Each row of numbers stands for one node and depends on some of the facts below. Use the named rows to name the rest.

Known rows:
[  0   4   3  -6  10  -5  -7 -12  18  15  -1  -9   7  10  -5   6 -19  -5
  -3   3   1  -1 -16  27 -11  -6  12  -3   2  -5 -11 -12  -4 -18] -> bresu
[ -6   3  -1  -5   7  -8 -10 -14  14  12  -7 -10  11  14  -6   7 -25  -7
  -1   4   2  -1 -13  20  -8  -4  11  -1   7  -6  -8 -13  -1 -17] -> turol
[ 13   1  -9  -5  -1  13 -16 -21   9  -8 -21   1  23   8  -5   0  -8  -9
   1  11  26  -7  21  16  -1  -4   9   8   0   6  -6 -24  -3 -10] -> bebre
[  0   4   3  -9   9  -3  -3  -8  17  14  -3  -6   1  15  -2  17 -12 -10
  -4  13   4  -5 -21  23 -11  -1   9  -7   3  -3 -15  -6  -3 -15] -> roska
[-18   7  -3  -8   6 -13 -11 -12   4  12 -13  -8   7  25  -3  25 -26 -14
   1  14   6  -2 -17   7  -4   1  13  -6  13  -8  -7  -7   4 -14] -> bagron
[  8  14   5 -16   8  -5   1 -12  18  14  -3  -7  -2  11  -7  20 -19 -10
   0  15   6  -8 -16  24  -8  -1   8 -12  -1 -11 -12  -3  -3 -14] -> minol
[ -6   6   2 -12  12 -11  -3  -5  18  12   3  -8   5   8  -3  11  -8 -11
  -9  11   1  -4 -17  25  -5   3   6  -6   3   3 -10  -7   0 -16] -> dresken
[ -6   6   1 -12  12 -11  -2  -5  18  12   3  -8   5   7  -4  11  -8 -10
  -9  12   0  -5 -16  24  -4   3   6  -6   3   2 -10  -8   0 -17] -> vesur
[ 11   3 -12  -5  -2  14 -19 -21   6 -12 -22   3  26   9  -4  -1  -8  -9
   4  11  29  -6  27  13   1  -4   8  10  -1   7  -3 -27  -3  -8] -> taflem
[ -8   3  -4  -7   3  -6  -8 -11   9   8  -8  -5   7  20  -3  16 -19 -10
   2  15   7  -6 -10  11  -4   0   6  -3   5  -3  -7 -12   0 -12] -> bestapus
[ 12  10  -8   0  -3   4  -4 -19  14 -12 -18  11  18  20  -3   2  -6  -6
   7  18  27   5  21   7   5  -7   5  -7  -3   8 -13 -29  -7  -4] -> flidra
[-36  16  -7  -9  12 -35 -19 -11  -7  13 -11 -10  14  26  -2  29 -34 -20
  -1  12   3   3 -11   0   8   8  18  -4  20  -6   7  -9  13 -18] -> kavom
[-18   7  -4 -11   7 -17  -8  -8  11   9  -5 -10   9  15  -5  15 -19 -14
  -5  13   0  -3 -13  12   1   5   6  -5  11  -1  -4 -10   4 -16] -> bovis
[-10  -8  -3 -12  -8  -1   7  -7  34   7  -5 -22   4   8 -15  -2 -21  -7
  -6  14 -14 -14 -25  18  -5   7 -18  -6   7   0 -13 -10  -4 -12] -> tratrer
[  2   3   5  -6   9  -6  -7 -10  16  15   2  -5   5  17  -4  13 -15  -5
  -5  10   2  -2 -17  19 -11  -6   8  -7   1  -5 -11  -7  -4 -13] -> plezak
[ -8  23   3 -25   4 -24  -2  -6   4  17  -1 -11   9  19 -15  28 -23  -3
  -5   8  12 -12  -7  14  -5 -10  16 -16  11 -22  -6  -7   8 -11] -> lobirel
[-11   9   4 -27   8   3 -10  -3   9  11   8 -10   4  17  -4  12  -7  -1
 -22   7   8 -10 -11  21 -13 -14   3  -5  12 -20 -10  -4   2 -14] -> skalol
[ -7  12   4 -17   5 -10   7   0  19  11   1  -5   5  20  -9  11  -4   2
 -11   7  11  -2 -13  21  -8 -14   8 -19  10 -12 -21 -14   1  -9] -> dugrorum

How the nodes are related:
luflar: is directly part of; grodri: points at; traza: uses; sopizal: belongs to class
seze luflar:rosti traza:zamaklim sopizal:577
grabi luflar:rosti grodri:skiru sopizal:577
flapur luflar:klukla grodri:fidrok traza:zamaklim sopizal:198
rumo luflar:flisam grodri:nezi traza:nifel sopizal:577
druklizar luflar:dugrorum traza:kavom sopizal:280
stogri luflar:stovu traza:lobirel sopizal:280
restes luflar:funiku grodri:zaro sopizal:801
plotro luflar:zamaklim traza:brozus sopizal:280
trefum luflar:klukla traza:taflem sopizal:801
brusti luflar:nifel sopizal:280
gaflim luflar:difin grodri:bostok sopizal:801
grufim luflar:ramo sopizal:280
plotero luflar:nifel grodri:skudul sopizal:577
gaplus luflar:funiku grodri:flililum sopizal:280
bovis luflar:stovu grodri:maflu traza:nifel sopizal:801
dugrorum grodri:lisuk
stoskem luflar:lisuk grodri:bila sopizal:280
suli luflar:sustu grodri:plogruduk sopizal:577
bebre luflar:dugrorum traza:kladuk sopizal:577
roska luflar:klukla sopizal:198
gugon luflar:drufel grodri:rumo traza:rokleflem sopizal:280
matram luflar:dugrorum grodri:drasos sopizal:577
skases luflar:lobirel grodri:brilon sopizal:801
vustu luflar:skalol grodri:dresken sopizal:577
zaro luflar:flisam traza:sustu sopizal:280
taflem luflar:ramo grodri:goker traza:kladuk sopizal:577
daven luflar:klukla grodri:ziker traza:dugrorum sopizal:280
funiku grodri:mukil
plosis luflar:skalol grodri:difin sopizal:280
pasten luflar:zamaklim grodri:skases sopizal:280
dipaves luflar:rosti grodri:gebraklok sopizal:801
setras luflar:zamaklim grodri:dratre traza:trefum sopizal:280
mebroral luflar:funiku traza:flisam sopizal:577
vesur luflar:nifel sopizal:801
nedal luflar:dugrorum grodri:tustuful sopizal:198
bila luflar:funiku grodri:bovis traza:kladuk sopizal:280
skiskek luflar:difin grodri:klinar traza:kladuk sopizal:280
brerar luflar:lisuk grodri:nifel sopizal:577
groflilik luflar:funiku grodri:grimi sopizal:198
zunutik luflar:difin traza:tekan sopizal:801
bubo luflar:ramo traza:tratrer sopizal:198
stovu grodri:skale
plezak luflar:zamaklim grodri:zotritrer sopizal:280
klinar luflar:difin grodri:rokleflem sopizal:801
lidre luflar:klukla grodri:brakloflun traza:klukla sopizal:198
lanuka luflar:lisuk grodri:matram traza:lisuk sopizal:280
dresken luflar:lobirel sopizal:801
tratrer luflar:zamaklim sopizal:801
flopes luflar:sustu grodri:mebrin sopizal:280
serurol luflar:flisam traza:rosti sopizal:801
zadre luflar:dugrorum grodri:setras sopizal:280
brozus luflar:stovu grodri:stoskem sopizal:280
bripal luflar:klukla grodri:brerar sopizal:198
grubraklal luflar:stovu sopizal:577
minol luflar:klukla grodri:gakor sopizal:198
skudul grodri:sustu
brato luflar:sustu grodri:flisam traza:nifel sopizal:577
tradrabus luflar:nifel grodri:gugon sopizal:198
klubru luflar:dugrorum grodri:brozus sopizal:198
ziker luflar:funiku grodri:brusti sopizal:280
selim luflar:difin grodri:nidris sopizal:801
firodrur luflar:rosti sopizal:801
sustu grodri:nevik
stistutri luflar:mukil sopizal:280
drifol luflar:lisuk grodri:raber sopizal:280
gidruk luflar:flisam sopizal:280
zamaklim grodri:taflem
lopo luflar:stovu grodri:plotero traza:kladuk sopizal:801
zotritrer luflar:flisam grodri:funiku traza:rosti sopizal:198
maflu luflar:lobirel sopizal:280
stezi luflar:flisam grodri:drifol traza:lisuk sopizal:801
bresu luflar:drufel grodri:zamaklim sopizal:577
girum luflar:klukla grodri:dugrorum traza:skudul sopizal:801
fefil luflar:lobirel traza:tekan sopizal:801
rotragri luflar:funiku grodri:lanuka sopizal:577
bagron luflar:klukla grodri:vustu traza:kavom sopizal:198
ropi luflar:stovu grodri:flidra sopizal:280
trisus luflar:skalol grodri:klukla sopizal:198
difin grodri:lipusko
bostok luflar:skalol sopizal:280
nizis luflar:drufel sopizal:801
kiro luflar:rosti traza:sustu sopizal:198
goker luflar:lisuk grodri:flopes sopizal:280
bestapus luflar:ramo traza:taflem sopizal:198
drustek luflar:skalol sopizal:198
gakor luflar:lobirel grodri:lidre sopizal:280
flidra luflar:skalol grodri:girum traza:kladuk sopizal:280
gekor luflar:dugrorum sopizal:280
vagutrer luflar:flisam sopizal:801
vufesom luflar:sustu grodri:ropi traza:difin sopizal:801
klutre luflar:nifel traza:zamaklim sopizal:801
zelopun luflar:dugrorum sopizal:280
brevin luflar:funiku grodri:flapur sopizal:280
rokleflem luflar:lisuk grodri:restes sopizal:280
stonuk luflar:skalol sopizal:280
plezal luflar:flisam traza:lobirel sopizal:577
kavom luflar:skudul traza:lobirel sopizal:801
rinu luflar:skalol sopizal:198
turol luflar:drufel traza:trisus sopizal:577
maplon luflar:rosti traza:brevin sopizal:801
batin luflar:ramo sopizal:198
nidris luflar:difin sopizal:801
klukla grodri:pasten
ristokler luflar:rosti sopizal:801
plogruduk luflar:lobirel grodri:dipaves traza:klukla sopizal:280
lotral luflar:dugrorum grodri:kiro sopizal:280
kladuk luflar:lobirel grodri:zadre traza:difin sopizal:280
vadrade luflar:nifel traza:rokleflem sopizal:801
tustuful luflar:zamaklim grodri:klubru sopizal:198
grimi luflar:klukla grodri:bresu traza:tratrer sopizal:280
dratre luflar:rosti grodri:selim sopizal:801
brakloflun luflar:dugrorum grodri:zibim sopizal:801
tekan luflar:mukil grodri:grabi sopizal:280
skale luflar:funiku grodri:suli sopizal:280
tagegi luflar:funiku grodri:lotral traza:brozus sopizal:280
bruskel luflar:skudul grodri:plezak sopizal:280
flisam grodri:bagron
lisuk grodri:brevin
lobirel grodri:bripal
bretru luflar:flisam sopizal:801
zibim luflar:flisam grodri:lopo traza:lisuk sopizal:280
drasos luflar:mukil sopizal:577
fidrok luflar:ramo grodri:skalol sopizal:198
lipusko luflar:mukil grodri:stogri sopizal:280
nevik luflar:ramo traza:kladuk sopizal:577
nokli luflar:nifel grodri:groflilik sopizal:577
mebrin luflar:sustu sopizal:577
nezi luflar:lobirel grodri:stovu traza:tradrabus sopizal:801
trikla luflar:stovu sopizal:577
skiru luflar:flisam grodri:gribuk traza:tratrer sopizal:280
klipo luflar:flisam traza:skalol sopizal:280
raber luflar:skudul grodri:kladuk traza:stovu sopizal:577
gribuk luflar:zamaklim sopizal:280
gebraklok luflar:ramo grodri:stezi sopizal:280
nifel grodri:minol
nokel luflar:sustu traza:skalol sopizal:577
brilon luflar:klukla grodri:daven traza:ramo sopizal:198
flililum luflar:flisam grodri:vufesom traza:tratrer sopizal:280
skalol grodri:rotragri

Which node is each row?
No name comes twice in this set of rows, the named rows included.
[-10   2  -2  -7   5  -7  -7 -10  10  11  -5  -7   4  21  -3  17 -20 -10
   0  13   3  -5 -15  13  -7   0   6  -4   7  -5  -8  -9   0 -14] | kiro
[ 10  17   5 -16   9  -8  -1 -16  18  16  -2 -12   5   4 -12  12 -29  -6
   1   6   3  -7 -10  30  -9  -6  11  -9  -3 -15  -7  -8  -4 -16] | brerar
[-17   9  -1 -14   8   0 -12 -14   8   8  -9  -8   1  23   0  18 -24 -14
  -5  16   5   0 -17  11  -5  -1   5  -5  12 -13  -7  -5   1 -16] | flapur
[-21  -5 -12   3 -17 -18  14  -6  26   5   9 -16   3  31 -18 -17 -43  13
  18   9 -21  -4  -9   1   0 -12 -29  -7   1  -9  -2 -31 -13  -5] | flililum
[ -2  -6 -11   1   3  17 -21 -17   8 -12 -18   6  23  16   4  -8   0  -8
  -4   7  24   3  17  14  -2  -6   8  12   5  11  -9 -28  -5 -11] | nevik
[ 10  16   5 -18   7  -5   2 -13  18  15  -3  -9  -2   9  -9  21 -22 -10
   2  16   6  -9 -14  25  -8  -1   8 -13  -3 -13 -11  -2  -3 -14] | bripal
[ -2  -1   1  -9   9 -14  -4  -2  18  16   3 -12  11   4  -9  15  -5 -10
  -7  13  -2 -15 -19  21  -8   7  13   0   1   8  -8  -7   3 -15] | dipaves
[-13   4  -1  -7   5  -9  -6  -3  19  11   0 -17  17   7 -12  14 -10 -12
  -3  20  -3 -19 -18   2  -4   6  19   5   3   8  -3  -9   6 -13] | nezi
[-16   7   1 -15   9   3 -24 -17   4  10  -1 -10   4  22   1  15 -28 -11
 -12  12   2  -1 -13   9  -8  -6   2   2  11 -17   2  -1   0 -17] | lanuka
[ -8   8   3 -16  14   6 -11 -11  13  11   5  -6  -5  16   3  12 -15 -10
 -10  14   2  -4 -17  22 -10  -5   3  -3   3 -12  -8  -2  -4 -18] | fidrok
[ -7   4  -1  -8   5  -5  -6 -11  13  10  -9  -7   4  20  -3  17 -18 -11
  -2  14   5  -4 -17  15  -7   1   7  -6   7  -5 -12  -8   0 -13] | brilon
[  5 -10  -3  -2   3 -19 -13 -13   6  18 -11  -9  14  12  -8  13 -26  -7
   0  -4   3  -5 -12  32 -11   3   7   0   6  -1  -7 -12   0 -15] | raber
[-20  -3 -11  -4   5 -40 -10   1  -5  16  18 -10  13  16  -9   8 -24   1
   8   2 -11 -14   2  15   1   3  -2   9   0   3  16 -20   3 -13] | stezi

Now the same nodes, written a new way:
Named rows:
[ -2  -3  -2   5  -2   6  -4   4   1  -3  -4   0   0  -4  -7 -10  -1   1
   1  -5   1   2   0   2  -4  -3   6  13  -1  -3] -> dipaves
[ 1 -5  1  5  5  1 -2 -6 -8 -4  4 -2  1 -1  1 -7  0  1  4  0  4 -3  3  2
 -6 -5  4 -3  8 -5] -> plogruduk
[ 1  1 -3 10 -1  8 -3  3 -1 -2 -3  0  1  0 -5 -7  2 -1  1 -1 -4  1 -2 -1
 -4 -3  6 14 -2 -3] -> suli
[-2  1  1 -5 -8  4  3  2  8  0  2  2  0 -3 -1  3  0  1 -3 -5  0  3 -1  2
  1  0  1 11 -2  0] -> firodrur
[-6  3  0  7 -8  1  0  0  0  1 -5  3 -4 -2  5  5 -2  0  1  4 -7 -7 -2 -1
 -9  3  1 23 -4  7] -> ramo
[ 0  1 -1 -5 -9  5  5  7  2  0  2  2 -2 -1 -3  4  2 -1 -8 -3 -3  2 -4  0
 -1  1 -4 16 -7  0] -> batin
[ 1  5  0  1 -6  6  5  1  5  0  3  2  1  1  0  5  3 -2 -3 -2 -4  1 -3 -1
  1 -1  1 12 -3  0] -> grubraklal
[ 0 -2 -2 -1  5  1 -1 -3  8  0 -3  1  6 -2  1  1 -4  2  3 -5  3  3  3  0
  0  0  9  5  4  0] -> gaplus
[ -2   0   5  -2   4  -1   4 -13  -4  -2   4  -2   1   0   4   7   5   3
   1   3   1  -2  -3   4   9  -8 -10 -22  -2  -2] -> klipo
[ -5   5  -3   9   2  -4  -9   2  -4   0 -10   0  -5   0   1  -4  -6   0
   7   5  -6  -5   1  -3  -6   4   7  15  -6   9] -> difin
[  6   8   0 -11  17 -13  -6  -8  -6  -6   9  -1  -6   3  -1  -6  -6  -5
  12  -5  14   1  10  -1   7   0   6 -20  -2   3] -> flidra
[ -1   0   3   1  -6  -1   0   0   1   4   7  -5   6   4  -3 -11   3  -1
  -1   7   2   0   3   1   2   4  -4 -30   7  -1] -> daven
[ 1 -3  4 -6 -1 -2  5 -2 -3 -1  9  1 -4  0  4  4  2  0 -2 -1  3 -1  0  1
 -2 -1 -5 -1  4 -2] -> fefil
[  2   4   0   0 -17  -5   3  21   1   3  -9  -2   1   3 -12  -9   6  -3
  -9   2  -8   5  -1   3   4   9 -11 -11  -5  -1] -> minol
[  3  -2   4   1  11 -13   1  -4 -10  -2 -12  -3   3   1   3   5   3   4
   4   4  -3  -1  -1   6  13  -4 -11 -34   4  -2] -> zibim
[  6   1   3  -2 -12 -11   5  18 -11   2  -4  -4  -3   5  -7  -7   7  -3
  -8   6  -5   1   0   2   2   8 -17 -23   1  -3] -> lidre
[ -5  -1  -1  -4 -11  14   2  -2  -4   7   5   3  -5  -4  -1  11  -1  -1
  -3  -8 -19  -2  -1  -1  11   5 -11  -9  13   1] -> tratrer
[ -2  -1   5  -3   2  -1   3  -7  -5  -1   3  -1  -6  -1   2   5   6   2
  -1   3   1  -2  -6   4   9  -8 -13 -19  -4  -2] -> serurol

Which node is each row?
No name comes twice in this set of rows, the named rows included.
[ -4  -2   0   1  -6  10  -3  -4  -5  11  13  -5   5   3  -2  -6   1  -2
  -2   7 -14  -2   3  -3  11   8 -10 -45  18   1] | grimi
[ -3  -1  -4   8   3  -1  -6   1  -2   1 -10   2  -4  -1   5   3  -7   1
   4   2  -4  -6   0  -4 -11   3   8  23   0   6] | funiku
[  1  -4   1   2   7  -2  -2  -6  -5  -1   3  -2   2   0   3  -2  -1   1
   3   2   3  -2   3   0  -2  -2   1 -11   8  -2] | gugon
[ 4 -5  5 -5  4 -6  7 -8  0 -4 10  0  3  0 10  7  2  2  0  0 11 -2  2  1
 -8 -4  1  5  6 -4] | druklizar
[  5   7   2  -8  17 -10  -7  -5 -10  -7  10  -2  -1   2   0  -9  -5  -2
  10  -2   5   3   9   0   8  -1   9 -15  -2   4] | skiskek
[ -3  -2   0   1   8   5  -3 -14 -13   4   0  -2  -3  -1   2   7   2   2
   4   2 -12  -5  -2   1  17  -4 -15 -43  10  -2] | skiru
[ 4 -5  0 -2 11 -4 -1 -6 -4 -1  4  0  2  1  6  3 -3  1  4 -1  5 -1  4 -1
 -2 -2  3 -6 10 -2] | tagegi
[ 5  0  1 -2  3  1  6 -4 -6 -2 10  1 -3  2  6  8  3 -2 -2 -1  0 -1  0 -3
 -3 -2 -1  7  4 -3] | mebroral
[-1  1 -3 -2  1 -1 -1 -4 10  1 -5  1  3  0 -1  1 -4  0  4 -5  9  0  3  0
  1  1  4 -6  2 -1] | ropi
[ 1 -1  4 -4  0 -1  5 -7 -2 -2 10  0  2  0  6  5  2  1  1 -1  3 -2  2  2
 -1 -1 -2 -5  6 -2] | plotro
[  4 -10   9  -2   0 -13  11  -2   1  -4   8  -2   0   2  10   2   6   3
  -5   8  23  -3  -3   3 -18  -7  -3  10  -1  -7] | kavom

The same nodes again, as new rows of numbers:
Some nodes and their rows:
[ 19  16   2  19   4   7  -1  23 -15  13   0   6  16  -4  10] -> klutre
[ 23  10  12   5  14  13  12  11 -15  14 -10   4  11   0  24] -> skiru
[ 22  16  10   2  -5   8  15  25 -35   7   5  27  -5  -7  12] -> trefum
[ 20  18   6  10  12  14  -8   8 -30  15 -24   6  -2  10  26] -> brato
[ 23  15  -5  17  12   9   9  21  -8  15 -19   4   1  -8  19] -> lopo
[ 28  23  -2  -3  10   9   5  18   7   9 -17   9  -6  -3  16] -> plotero
[ 23  14   9  -4  11   6  12  16 -10  11 -10  17  -1  -8   4] -> bruskel
[ 23  16   5   2  16   6   6  10   1  11 -18  15   0  -6   7] -> restes
[ 22  17   5   6   8   5   7   7 -17   6  -5  17   4  -5   9] -> nizis
[ 21  12   2   7   8  10   2  22  -8  16 -13  12   6   0  10] -> vufesom
[22 16 13 -2 19  4  5 33  1 10 -9 22 -2 -3  6] -> dipaves
[ 34   8   5 -12   7  -3  -4  23  25   0 -26  22   4 -17 -26] -> dugrorum
[ 22  16   9   9   7   4   9   5 -15   7   1  15   3  -7   4] -> bostok
[ 26  16  12  -6  -5   9  21  30 -21  12   0  21 -13 -10  14] -> bripal
[ 27  12 -13 -27  20   3  10  25 -20   3  -1  16   5 -19 -16] -> lobirel
[ 22  16   8   8   9   5  10   9 -18   6   0  15   2  -8   3] -> stistutri
[ 23  20  14  22  -1   8 -13  11 -16   9 -20   6   6   5  21] -> nokel
[ 21  16   8  16   4   6   1  12 -21  12   7   6   8  -4   9] -> bestapus

Name these rows:
No name comes twice in this set of rows, the named rows included.
[ 33   8  20 -26 -17   4  20  52 -47   0 -20  40 -15 -25  -2] | klukla
[ 28  17   6   0  -2   9  25  30 -21  11  -3  19 -19 -12  17] | minol
[ 23  17  13  -3  16  15  -2  11 -17  13 -14   3   6  13  34] | rumo
[ 23  12  29  21   5   1  -4  45  11  14 -24  11   6  -8   7] | plogruduk
[ 22  14   9  -3  -9  12  11  51 -19  19  14  11   5  -7   9] | bagron
[18 16  1 14  4  7  3 26 -9 13 12  2 18 -8  2] | stogri
[21 11  6 11  7 11  3 21 -6 17 -4 11  6  1  5] | flidra
[ 30  15  19  25 -14   7  13  47  -7  13 -23   9  -9 -16  23] | lidre
[ 23  17   7   1  14   4  13  -7 -21   3  -8  25  -7  -3   9] | tratrer
[ 26  17   0   8  14   7  19  12  -1  10 -17  10  -9 -13  12] | gakor
[ 27  16  11 -16  16   4  18  -7 -15   7 -13  27 -17  -5   8] | trisus
[ 33   7  -7 -55  30   7  28   1 -23  -3   7  14  11 -10   8] | flisam
[ 23  11   5   2  -6  14   9  40 -18  17   3  23  -1   2  10] | girum
[ 19  16  10  23   5   8   0   4 -35  13  -3   6   4   0  15] | bubo
[ 30  17  11 -21   8   0  17  21  16   6  -1  21  -4 -13  -5] | tradrabus

